Known rows:
Z223: [-14  22 -31 -40 -47  -5 -35  23  18 -32  -1 -20 -25  19 -32   2  -7  25
  -4   0 -23  44  -8 -40  -8   6 -44 -13 -34 -32  -9   1   7 -10  17 -12
 -13  36   2 -26   6]
Z882: [ -4  -7  11  11   9  -3 -14  14  -5  24  17 -12  -6   9   1 -11  13   1
 -15 -13  12  -2   0  -5   2 -10 -15   5  -6  -6  16  -3  16   8   7  -1
   6 -11 -10  15   8]
Z278: [ -8 -12  10   3  -3   2  -3  18  -7  12   9  -7  -4   9 -14  -7  19   1
  -4   0   2  -7 -10  -2   0  -9  -5  14   0 -11  14 -19  19 -23 -14 -14
  -3 -10  -5   4   5]
Z282: [  0   4  11  23  -8 -24   4  11   6   8   3   7  -2  -8  -2   8  11 -12
  12 -22 -15   7  13   1  -8  -2  20  -5   6  14  -8 -32 -18  -4   1 -13
   4  -9  -7   9  10]
Z65: [ 13  -7 -14   8  24   8  33 -19  19 -34 -10  10  25 -37   6  11 -30 -22
  -5  37  -3  -9  15  36  12   0  35  -9  19   6 -13   7 -22   8 -13  24
  -2 -23   1  -4  -2]
Z924: [-33  32 -30 -34 -39 -20 -38  10  16 -37 -24 -18 -21  11 -26   6 -11  26
   6  -1 -46  43   4 -38 -24   6 -34 -14 -28 -17 -20   0 -13  -4  19 -17
 -17  45   6 -16   1]
Z9: [  5 -10 -13  -6  35  18  15 -31  20  -5  -9   0  37 -35  -2   6 -35 -12
   4  35   2  -8   9  31  25   9  32   7  11   7  -1  13 -17   9  -9  38
  -1 -29  10  -8  -2]
Z656: [-10  30  17  -3 -23   5   3  -7   4 -21 -12  13  -1   4   1  13 -20  -2
  -2 -13 -20  10   1  -1 -13  11  13   1   1   4  -1 -11  -8 -15 -16 -12
 -12   6  11  10   6]
Z117: [-15  -4  19  12  -1 -12  -1   8  -2  14   3   3   5   7   3  16  23   3
  11 -15   3  -1   2  -3  -9  -1  10 -10  20  23  -8  -3 -12   2  -5 -13
   1  12   2  15   9]
Z859: [-18  44 -25 -47 -30 -16 -45   8  17 -10 -25 -14 -10  21 -30  21 -23  30
   8 -17 -31  62 -11 -47 -18  24 -21  -7 -32 -13  -1  -3 -11  -5  19  -5
 -10  34  19 -27   9]
Z262: [-16  36 -29 -16 -30 -26 -43  19  16 -40 -17 -21 -30  14  -6  10 -14  21
 -14  -8 -36  42  20 -37 -20  -1 -36 -32 -32  -9 -20  15 -19  22  34  -4
  -3  37  -1  -5   2]
Z2: [-18  26 -31 -24 -44 -20 -30  20  18 -45 -20 -22 -28  23 -28   3  -8  30
  -3   8 -39  28  -2 -40 -18   5 -37 -29 -31 -28 -13   8  -4 -10  18 -12
 -10  43  -8 -30  -3]
Z794: [ 13 -12  -5  14 -13 -10  12 -16  -8  21  12   9 -15 -11   0 -23  33  -6
  17 -13   0 -19   7   4   5  -6   3   8 -14   1  -7 -18   7  -3  14 -16
   5   4 -24 -14 -16]
Z527: [ 13 -10  -3  12 -11 -12  12 -14  -9  20  14   8 -16  -8   4 -21  32  -4
  17 -11   6 -17   9   3  10  -3   1   6 -16   4  -8 -17   9  -3  15 -19
   9   4 -21 -11 -14]
Z758: [ -4  -8   2  -4  -6  -4   0 -19 -19  27  -1   3 -10   5  -7 -18  26   9
  18  -3  16 -18  -5  -5  -5   2   2  24 -10  -6  16  -5  24 -20   2 -28
  -3   8 -12  -7 -18]
Z8: [ 16 -10 -16 -16  48  21   8 -36  -9  -1  -9   6  23 -34  23  -2 -41 -11
 -12  29  28  -1  17  27   9   1  21  20   7   0  -2  30  -2  19   3  32
 -19 -16  25  10 -23]
Z474: [-14   2   9 -11  14   5   2 -13 -19  25  -1   0   5  -9  12  -9  -4  -3
   6   7  16 -15   5   5  -8   5  17  28  -5   1  -1   0  11 -26   3   1
 -24   7  20   2 -18]
Z530: [  0  35 -38 -27 -34 -29 -36  12   0 -36 -14  -7 -44   5   6   4 -10  11
  -6 -16 -21  48  17 -39 -29  -2 -36 -23 -36 -10 -36   0 -11  17  43  -5
 -18  48  15  -5 -17]
Z184: [ 26 -13  -3  -6 -14   0   9   2 -20  18  18   6 -25  14  -3 -21  27   1
  -3  -5  34 -15 -18  -8   4  -6  -5  18 -16 -26  23  -9  44 -25   1 -18
  -1   4 -21 -16 -15]

Facts:
[Z687 Z144 Z131 Z334 Z70 Z787 Z924 Z871 Z226 Z164 Z971 Z223 Z885 Z262 Z2 Z890 Z859 Z481 Z276 Z530] μ d
[Z615 Z117 Z660 Z151 Z250 Z69 Z758 Z324 Z917 Z828 Z959 Z862 Z57 Z227 Z29 Z902 Z440 Z282 Z467 Z666 Z654 Z697 Z472 Z53 Z278 Z489 Z184 Z32 Z389 Z923 Z363 Z646 Z768 Z328 Z647 Z526 Z675 Z3 Z438 Z16 Z147 Z772 Z338 Z976 Z97 Z368 Z115 Z869 Z41 Z243 Z909 Z235 Z61 Z479 Z562 Z407 Z311 Z301 Z642 Z322 Z882 Z864 Z357 Z846 Z839 Z180 Z495 Z913 Z425 Z651 Z785 Z795 Z527 Z814 Z220 Z559 Z933 Z477 Z551 Z932 Z794 Z44 Z985 Z620 Z437] μ a
[Z617 Z17 Z401 Z418 Z997 Z211 Z670 Z364 Z277 Z474] μ e
[Z196 Z593 Z774 Z756 Z428 Z543 Z24 Z538 Z281 Z496 Z950 Z65 Z483 Z23 Z320 Z518 Z796 Z342 Z336 Z284 Z547 Z148 Z688 Z34 Z901 Z80 Z8 Z309 Z605 Z178 Z67 Z9 Z94 Z754] μ b
[Z700 Z297 Z656 Z15 Z731 Z199 Z733 Z874 Z945 Z900 Z498 Z145 Z326 Z793 Z964 Z37 Z307] μ c
Z615 Ξ Z754 Z15
Z617 Ξ Z178 Z495 Z864
Z660 Ξ Z94
Z196 Ξ Z437 Z559 Z971
Z593 Ξ Z917 Z697 Z282 Z17 Z94 Z656
Z131 Ξ Z538 Z37 Z651
Z758 Ξ Z526
Z700 Ξ Z754 Z334
Z862 Ξ Z440 Z53 Z945
Z401 Ξ Z117 Z933 Z164
Z543 Ξ Z909 Z32 Z309
Z24 Ξ Z871 Z277 Z846 Z496
Z731 Ξ Z29 Z32 Z41 Z69
Z733 Ξ Z526 Z324
Z787 Ξ Z846
Z666 Ξ Z518 Z180 Z364
Z654 Ξ Z440
Z472 Ξ Z178 Z336 Z276
Z483 Ξ Z871 Z23 Z326
Z489 Ξ Z538 Z57 Z795 Z530
Z184 Ξ Z151
Z320 Ξ Z297
Z389 Ξ Z418 Z297
Z796 Ξ Z959 Z282
Z342 Ξ Z917 Z322 Z41 Z368 Z250
Z363 Ξ Z297 Z795 Z326
Z284 Ξ Z871
Z646 Ξ Z839 Z933 Z656
Z768 Ξ Z151 Z530 Z250
Z328 Ξ Z950
Z997 Ξ Z65 Z262 Z32
Z647 Ξ Z670 Z498 Z250 Z69
Z547 Ξ Z281 Z871 Z3
Z147 Ξ Z642 Z901 Z357
Z688 Ξ Z438 Z864 Z324
Z338 Ξ Z23 Z226
Z885 Ξ Z923
Z115 Ξ Z794
Z243 Ξ Z869 Z909 Z97 Z144
Z80 Ξ Z262
Z235 Ξ Z828 Z479 Z864
Z61 Ξ Z839 Z322 Z467
Z562 Ξ Z425 Z2 Z97 Z309
Z407 Ξ Z924
Z311 Ξ Z357 Z530 Z276
Z301 Ξ Z976 Z69
Z882 Ξ Z774
Z8 Ξ Z620 Z913
Z785 Ξ Z65 Z890
Z859 Ξ Z467 Z336 Z496 Z94
Z814 Ξ Z67 Z3 Z23 Z226
Z220 Ξ Z620 Z675
Z551 Ξ Z34 Z199 Z44
Z9 Ξ Z527 Z70
Z932 Ξ Z620
Z481 Ξ Z148 Z94
Z964 Ξ Z869 Z795
Z985 Ξ Z902 Z37 Z890 Z282
Z474 Ξ Z477 Z53
{Z687 Z69 Z324 Z917 Z24 Z731 Z654 Z472 Z278 Z342 Z768 Z900 Z526 Z547 Z3 Z226 Z688 Z223 Z97 Z869 Z235 Z61 Z322 Z882 Z913 Z890 Z795 Z67 Z932 Z44 Z964 Z754 Z437} π 2
{Z615 Z117 Z660 Z250 Z144 Z593 Z131 Z17 Z756 Z334 Z297 Z656 Z862 Z428 Z227 Z543 Z29 Z15 Z902 Z282 Z467 Z496 Z733 Z950 Z787 Z874 Z924 Z65 Z871 Z53 Z945 Z320 Z518 Z796 Z923 Z363 Z646 Z647 Z438 Z971 Z16 Z772 Z338 Z885 Z262 Z34 Z498 Z368 Z115 Z901 Z909 Z211 Z479 Z364 Z562 Z407 Z301 Z642 Z357 Z846 Z839 Z495 Z326 Z859 Z220 Z933 Z178 Z9 Z94 Z37 Z985 Z620} π 266
{Z617 Z151 Z196 Z774 Z828 Z959 Z538 Z440 Z418 Z489 Z336 Z328 Z675 Z2 Z80 Z311 Z864 Z180 Z309 Z651 Z605 Z793 Z559 Z551 Z276 Z307} π 361
{Z758 Z70 Z57 Z697 Z284 Z147 Z976 Z41 Z527 Z794} π 741
{Z700 Z281 Z666 Z184 Z32 Z389 Z997 Z148 Z243 Z670 Z425 Z785 Z481} π 866
{Z401 Z199 Z483 Z23 Z164 Z145 Z8 Z814 Z477 Z277 Z474 Z530} π 749

Rows:
No name comes twice in this set of rows, the named rows included.
[ -6  21 -26 -26 -47 -15 -32  16  10 -37 -25  -3 -15  19 -14  15   6  16
  16 -17 -39  45 -15 -33 -18   8 -53 -35 -12   6 -43   6 -28  15  18  -4
   4  45  22 -17   6]	Z871
[ 10   1   7   1   1   2   3  -8 -28   8 -16  14   1 -10  15  -3   2 -16
  11  -8   0  -4  -7  12 -11   6   5  18  10   6 -11 -17   5 -24  -5  -5
 -22   0  31   9 -20]	Z277
[  7  29 -31 -24 -44 -17 -33  27  13 -40   5 -18 -40  15 -17   4  -8  18
 -22 -12 -19  49   8 -40 -12  -5 -45 -31 -32 -26 -11   9   0  23  30 -12
  -2  32  -8 -10   9]	Z890
[ 26 -18 -17 -17  41  31  25 -26 -15   4 -19  23  32 -20  22   9 -29 -16
  13  27  32   0 -21  24   9  10  10   7  22  13 -16  27  -9   6  -3  50
  -9  -5  46 -13 -21]	Z483
[ -2   1  14 -17 -18  20   8  17  14  -1  11   5  -3  21  13   0  -4   5
 -10   4  13 -11 -21  -8   9   2 -14 -18  -7  -6   1  19   2  -2   7  29
   6  10   8 -20  11]	Z964
[ -4  -3   8  10  11 -14 -13   1 -24  17   5  -4 -14  -8  25 -13  10  -6
  -1 -14   6  -7  20  -1 -17 -12  -8  11  -4  12  -8  -6  -1   5  19 -10
 -14   7   7  25 -15]	Z477
[  9  -3   9  12  14  -6 -11  21  -3  25  18 -11 -13  15   5  -2   6  -3
 -20 -13  16   3   3 -16  -2  -5  -2   3  -9  -8  29  -4  20   6   6   7
  13 -13  -4   5   8]	Z768
[  8  -8 -15   2  39  13  27 -18  23  -7 -17   0  27 -24   4   8 -39 -11
  -9  47   6 -14  11  26  17   6  41  -1   8   4   5  15 -13   3  -4  48
   3 -22   7 -23  -4]	Z543
[ 66 -34 -37 -11   5  37  38 -35 -10 -19   8  25   9 -34  -1 -24 -12 -27
   1  24  34  -9 -19  38  38  -3 -10   8   3 -22  -9   8  16   4  -5  22
   7 -29  -4 -21 -26]	Z281
[  4  18 -41 -43 -54 -11 -17  -7   7 -28   3   2 -34  18 -12   0  15  31
  19  -9  -3  31  -3 -40 -10   2 -44 -23 -30 -11 -30  23  -4  18  36 -20
  -4  66 -12 -29 -14]	Z70
[ 14  10  -9 -16  40  22  21 -28  10  -6 -25  11  35 -14  -7  24 -48  -3
  -6  24  20  15  -5  23   8  21  49  19  17   0  29  11   1  -4 -27  22
  -8 -25  21  -1  -7]	Z593
[ 17  -7   2 -37 -33  33  18 -11   2   7  32  13 -14  14   9 -19   6   5
   3  -4  44  -9 -17  -9  25   2 -22   0 -20 -16   4  25  28   6  14   7
   1  19 -12 -26  -8]	Z700

The same things again, as new rows of numbers:
Known rows:
Z688: [-19  12   9  -2 -32   5   6   6  -3   5 -22  -8  16  -6  -8   2   5  -7
 -18  55   1  -1   6  30  10 -10  26  22]
Z235: [-19   6   3  13 -12  -8   0   0   7  21  -7   8  12 -14  25 -23 -13  -5
  -4  -3  -5  -1 -10   3   0 -25  13  12]
Z24: [-19  12   9  -2 -31   6   6   6  -3   4 -22  -8  17  -5  -8   2   5  -7
 -18  56   2  -1   6  31  10 -11  26  22]
Z324: [-18   3   5  13 -12 -16   2  -4  12  19  -8   9   9 -11  23 -21   4 -10
   2  -5  -4  -9  -9   9  -2 -26   1  10]
Z65: [ -6   4   2  -3 -14  15   5   0  -1  -3 -10  -5   2  -1 -16  23  25  -2
 -17  43   4 -10  18  22   7   2   4  14]
Z115: [-11   0  -6   5   7   4  -6   1   3  14   3  12   0 -13  18  -5  -3   9
  -9 -22  -5  -1   0 -14   3  -9   4  12]
Z656: [-11   7   9 -10  -5  19   4   6  -2 -21 -20 -13   4  -6 -29  25  20 -19
   9  48  19  10  36  27   2  16  10  17]
Z438: [ -5  -3  -4  12   5   3  -1  -5   8  14   5  11  -2 -10  18  -2   8   1
  -4 -16  -3 -10   1  -6  -2 -12  -9   3]
Z660: [ -6   0  -6  13   6  10  -3  -1   3  16   6  11   1 -13  20  -4 -10   7
 -11 -15  -4   0  -1 -12   0 -11   3   5]
Z945: [-14   4  17 -11 -10  28   6   5  -3 -25 -27 -11   8   0 -24  30   5 -20
  14  35   9   9  40  19   5   9  14   7]
Z959: [ 26 -11 -10  15  24 -12  -5  -4  -5  -5  33   4 -18  22  -3  -8  12  13
  -2 -46 -18 -16  -4 -18  -7   8 -19 -26]
Z793: [ 20  -1   2  -7  14   8   0  10 -18 -38   7 -20  -9  24 -48  19  15  -3
   6  20   3   8  30  10   0  36   7 -12]
Z336: [ 25  -5  -5  -1   4   0   1   2 -15 -22  17 -12 -13  30 -37  16  29  10
 -15  14 -12 -16  12  10   3  22  -6 -15]
Z551: [ 18  -9 -11   7  20  -6 -10   0 -10  -7  30   3 -18  19  -1  -8  -7  18
  -3 -51 -25 -15  -2 -28  -4   5  -8 -22]
Z309: [ 26  -5  -4   0   5   1   1   2 -15 -22  17 -13 -13  30 -36  16  30  11
 -15  14 -12 -17  12  10   3  22  -6 -15]
Z758: [ 10  -6  -4  20   4 -28  -1  -1 -11   5  20  -1  -5   7   5 -26 -13  13
   4 -28  -8  -6 -16  -5  -1  -9   7  -9]
Z70: [  4  -4   6 -29   3 -60  -1   5   0 -20  -5 -14  -3  19 -20 -10   5   9
  30 -20  22  16 -12  12  11  20  -6   8]
Z284: [ 10   1   1   5 -17 -14   5   4 -21 -12   5 -17  -1  15 -29  -2   4  10
  -9  32  -2  -7   1  23   8   5  19   1]
Z184: [  2   2  -7  13   6   1  -3   3   0  10   6   8  -3   1  15 -17  -5   2
 -10 -19 -19   1  -9 -14  -2  -9   2  -9]

Rows:
No name comes twice in this set of rows, the named rows included.
[ 23 -13  -2  13  19  -4  -3  -5  -6  -9  27   5 -14  26   2  -4  -3  13
   4 -60 -29 -18   0 -26  -4   1 -15 -36]	Z440
[ 26  -2  -7   0   6   8  -1   6 -20 -19  20 -13 -10  27 -34  15  12  16
 -23  15 -13  -7  10   3   5  24   6 -14]	Z80
[-22   4  11  12 -17   1   2  -1   6  17 -13  10  15  -9  29 -18 -28  -5
   1 -18 -15  -3  -6  -4   3 -32  16   1]	Z654
[-14   4   4 -17  -4   4   0  11  -5  -2 -19  -2   7  -2 -17  21  27  10
 -23  22   9   4  17  12  23  12  16  28]	Z9
[-12   9   6  -9  -4  27   2  11  -7 -18 -19 -13   7  -9 -26  24   3 -13
   1  51  17  19  34  21   5  18  23  18]	Z733
[ -9  -2   2  11   1  19  -1  -2   3  13  -1  13   4  -7  26   1 -24   6
  -6 -30 -14  -3   3 -20   3 -18   7  -5]	Z862
[-19   4   5  13 -12 -11   1  -2   9  20  -9   9  11 -12  24 -22  -5  -7
   0  -7  -5  -6  -8   4   0 -26   7  10]	Z278
[  5  -8  -2  12   3 -42  -2  -4  -6   0  15  -1  -9  10  -1 -25   9  10
  14 -36  -7 -16 -12   0  -1 -10  -7  -3]	Z794

The same things again, as new rows of numbers:
Known rows:
Z401: [-10  -4   5 -11  11  12  11 -45  25  16 -23   4 -21   7  10   7  -8   3
   1   4  29 -35 -12 -18  -1   3  -4]
Z547: [  5   4  -6  -4 -13 -26   8  14 -14  -2 -17 -21   9   4  -4   9  16  -4
   8  22 -12  21 -10   1 -18  10   1]
Z731: [ 31  -5   5  -1  22 -21 -16  -6   3  13 -23  44  15   4  -7  13 -48 -41
  -2  -9  18 -53  -3   2  25 -12 -22]
Z363: [ -8   7   9 -12 -17 -12   6  20   3  -5   6 -10  -4  -1   8   0  14  12
  -1   1  -9  -2  -1  -5 -14   7  -4]
Z562: [-11   5   8  -6  -9 -12   5  25   4 -10  14 -11  -8  -3   8   5   2  16
  -1  -7  -5  -1  -1  -5  -9  17   0]
Z474: [-10  -8  17 -10   9   7  12 -43  23  13 -17  -2 -19   1   2  19  -8   9
   4  -3  28 -32 -10 -21   4   0  -4]
Z733: [  9  -3  19  -1   8  15 -16  -5  12  13 -15  41  12 -19 -11   4 -37 -27
  -3 -16   2 -76  12  -2  23 -20 -20]
Z785: [-35  -1   1   2  -1  -8  -1  13   7   1   2 -17 -18  13  15  -9   0  24
 -13   3   9   8   7 -13 -10   0  -4]
Z700: [-12 -14  14  11  11   0 -20 -15  14  27 -16  34   1  -9  -4   1 -42 -15
 -16 -15  23 -61  15 -17  29 -38 -29]
Z543: [-12   8   4  -2 -10 -12   8  29  -1  -9  15 -18  -7  -3   9  -6  -2  13
   3  -3  -6   8   2  -4  -5  22   4]
Z328: [ -3 -13 -13   2  -3 -14   3   4  -1  -7  -8 -21  -8   9  -5  20   9  -1
   4   6   0  20  -7  10 -13   9   9]
Z796: [-14   9  -9   2 -13   3   6  22  -3  -2   6 -14  -4  -3  11 -10   3   8
  -3   9 -15   8   0  -4 -12  23   2]
Z277: [ -4  -1  12 -17   4  14  13 -52  20  15 -19  10 -14  12   9   3  11   2
   8  -1  32 -22  -9 -16   0 -12  -4]
Z23: [-20  -5  -8   1 -16  -6  12   3 -12   7  -6 -20  -4   8   1 -13  29  10
  -1   1   8  39   5   0  -9  -9   1]
Z199: [  2 -19   6  10  13   5 -12 -22   5  28 -18  37   5  -5 -12   3 -33 -25
 -11 -24  27 -43  10  -2  31 -33 -23]
Z687: [ 44   2  -3   7  32 -15 -11 -22  -7  16 -18  43  20 -36 -22 -12 -42 -24
   5   2   6 -40 -10   1  41 -35   3]
Z902: [ -7   6  -3  -2  -9  11   2   9   2  -7  20  -4  -4   7  12  -6   9  10
  -5  -3  -9  15   2  -1 -10  16   1]
Z909: [ -4   7   9  -3  -8   4   3  14   2 -12  27  -5  -5   7   9  -3  11  15
  -1 -15  -3  21   5   0  -4  13   0]
Z976: [-10  -6  -5   3   8  -6   2   3  -7  -5  -3 -15  -9  24   2   2  10   8
  -4   0  12  32   1   5 -10   6   2]

Rows:
No name comes twice in this set of rows, the named rows included.
[  4   2 -13  -4   1  -9  -1   8  -5  -6 -13 -10   1  16   3   8   7  -5
  -1  19 -10  12 -13   7 -22  21   3]	Z61
[-28  -1   3   4   2   1  -2   5   4  -4  20 -12 -15  21  13 -12   8  24
  -9  -9  14  27  14  -7  -3  -3  -2]	Z32
[  2   0  -9  10  28  -3 -15 -21   6  32 -25  41   3 -34  -2 -46 -45  -6
 -12   6  19 -61   4 -17  39 -51  -4]	Z481
[-15  -6 -15   4   3   1   1  -4  -6   0 -10 -12  -7  25   6  -4  14   5
  -8  10   6  29  -4   5 -15   7  -1]	Z697
[ 19   1  21  -2   1   5 -13 -14   7  18   4  51  19 -10  -3  -3 -26 -25
  -2 -27  12 -49  12  -5  29 -30 -26]	Z297
[  2   2  -3  -9   2  -6   0  11  -5 -12 -17 -15   0  13  -4  12  12  -5
   5  20 -12   3  -6  12 -21  16   6]	Z472
[ 10  -2  13 -19  14   6   8 -41  24  -4 -32  -1 -11  10  -1  27   0 -12
  22  12  21 -43 -10  -1  -4   2  14]	Z617
[-19  -9   1  -1   5   0   1   6  -2  -6 -19 -26 -10  12  -7  10  14  10
  -1   8  -1   9   2   7 -15   2   5]	Z758
[ -9  11  -6  -1 -20  15   4   9  -6   0  12 -11   4   0   9 -16  21   6
   0   7 -16  20   6  -2 -13  10   3]	Z496
[ -6   7   2  -5 -18  12   4   5   0  -3  15  -4   3   2   8  -5  24   9
  -5   1 -14  16   0  -3 -16   7  -3]	Z846
[ -3 -11  -7  -1   1   6   1   1  -1 -14 -10 -21  -5  15  -9  14  19  -5
  12   7  -3  19   1  18 -14   2  17]	Z828
[  1 -18   4   8  12   3 -12 -18   8  27 -21  38   5  -4 -10   2 -33 -26
 -10 -23  27 -50   8  -4  29 -34 -25]	Z145
[-11   9   5  -3 -13  23   4  16  -6 -10  11 -15   1   1   2 -12  20   7
   8   3 -17  14  11   6 -12  11  12]	Z178

